Below is a small trained network, with its code and all its weights. Each question gives an input and a class and asks what happens when units are switched off, that is, made to give their printed mean instead of their output.

import numpy as np


def w(rows, s, z=0):
    codes = np.array(rows[::2]) - 128.0
    scale = np.full(codes.shape[1], s)
    scale[-1] = z or s
    return codes * scale


def f(y):
    return np.maximum(y, 0)


def log_softmax(a):
    a = a - a.max(-1, keepdims=True)
    return a - np.log(np.exp(a).sum(-1, keepdims=True))


def net(x, mask):
    res = np.array(x, float).reshape(1, 6) / 4 @ E
    y = f(res @ A[0][:, :-1].T + A[0][:, -1])
    res = res + np.where(mask, y, B[0][:, -1]) @ B[0][:, :-1]
    return log_softmax(res[-1] @ U[:, :-1].T + U[:, -1])


A, B = {}, {}
E = w([
[29,25,98],'x0',
[85,214,93],'x1',
[116,100,213],'x2',
[131,39,196],'x3',
[62,180,254],'x4',
[87,35,29],'x5',
],0.0053)
A[0] = w([
[99,93,118,22],'n1',
[140,114,114,195],'n2',
[96,76,200,89],'n3',
[101,8,205,95],'n4',
[112,139,58,137],'n5',
[142,200,195,62],'n6',
[102,147,81,81],'n7',
[109,59,221,61],'n8',
[197,143,146,101],'n9',
[21,91,50,160],'n10',
[160,165,143,145],'n11',
[174,142,138,104],'n12',
[177,166,147,166],'n13',
[115,194,173,69],'n14',
[125,121,103,255],'n15',
[127,168,158,58],'n16',
[150,49,179,164],'n17',
[143,89,143,227],'n18',
[194,141,91,247],'n19',
],0.013,0.0039)
B[0] = w([
[101,150,109,150],'n1',
[161,106,135,168],'n2',
[130,207,85,206],'n3',
[109,233,29,254],'n4',
[127,75,108,185],'n5',
[116,192,212,225],'n6',
[113,103,118,157],'n7',
[132,252,75,219],'n8',
[88,136,181,174],'n9',
[118,60,63,249],'n10',
[117,113,168,184],'n11',
[103,129,150,159],'n12',
[102,87,171,200],'n13',
[106,199,199,203],'n14',
[156,59,108,197],'n15',
[118,161,174,167],'n16',
[132,208,95,221],'n17',
[169,134,113,199],'n18',
[212,37,150,213],'n19',
],0.022,0.007)
U = w([
[86,161,248,163],'0',
[123,178,82,140],'1',
[109,79,188,25],'2',
[65,78,77,92],'3',
[193,92,123,91],'4',
[221,125,117,73],'5',
[140,91,108,255],'6',
],0.011,0.0065)

Each question gives the input, the list of numbers given to net, and the class t.
The units are the neurons (one row each of A and B). Each row of codes is followed by its name. A weight is (code - 128) times the scale printed after its matrix; where a second scale follows, it is the last column's (A, B and U).
mask holds one flag per neuron, in row order. A switched-off neuron (its flag False) gives its mean, the last column of its row in B, instead of its output. The means were averaged over made-up inputs and are rounded, as every weight is.
A unit's drop is (log p(t) with every unit on - log p(t) with that unit switched off) / (log p(t) with every unit on - log p(t) with every unit switched off).
The circuit of an input: a set's keep is (log p(t) with only the set's units on - log p(t) with every unit switched off) / (log p(t) with every unit on - log p(t) with every unit switched off). Starting from the 12 units with the biggest drops (on a tie, the unit counted first), units are removed one at a time, each time the one whose removal leaves the highest keep (on an exact tie, the one counted first), for as long as the keep stays at least 0.8.
units of the circuit, in order: the units of the circuit, biggest drop first
k most important neurons: the k neurons with the biggest drops, biggest first
drop when u is switched off: that unit's drop, to one decimal
input [1,1,-6,-4,-2,7], class 3: units of the circuit, in order	(n10)
input [-7,-6,-1,2,-4,6], class 4: units of the circuit, in order	(n4, n19)
input [-1,-8,-1,-2,0,1], class 4: 2 most important neurons	(n8, n3)
input [-4,5,3,-6,-1,8], class 4: 2 most important neurons	(n19, n4)
input [6,2,-2,-3,-1,-7], class 6: 2 most important neurons	(n6, n4)
input [4,7,-2,-7,-5,-2], class 6: 2 most important neurons	(n19, n4)
input [-7,4,-6,2,-1,1], class 0: 2 most important neurons	(n10, n9)
input [-7,7,-8,6,3,4], class 0: 3 most important neurons	(n10, n4, n18)
input [1,-6,2,-6,1,2], class 4: 2 most important neurons	(n4, n8)
input [-5,6,-1,2,-4,1], class 5: 2 most important neurons	(n10, n19)
input [2,-3,5,-3,-5,-6], class 2: 3 most important neurons	(n4, n8, n3)
input [-3,3,-6,0,-8,-2], class 6: drop when n18 is switched off	0.1
input [0,-1,-8,-3,-5,1], class 4: drop when n19 is switched off	0.3
input [4,-5,0,-8,-4,-3], class 4: drop when n5 is switched off	0.0
input [6,2,6,-4,-8,-1], class 6: units of the circuit, in order	(n4)
input [0,8,-1,6,-3,-3], class 6: 2 most important neurons	(n6, n14)
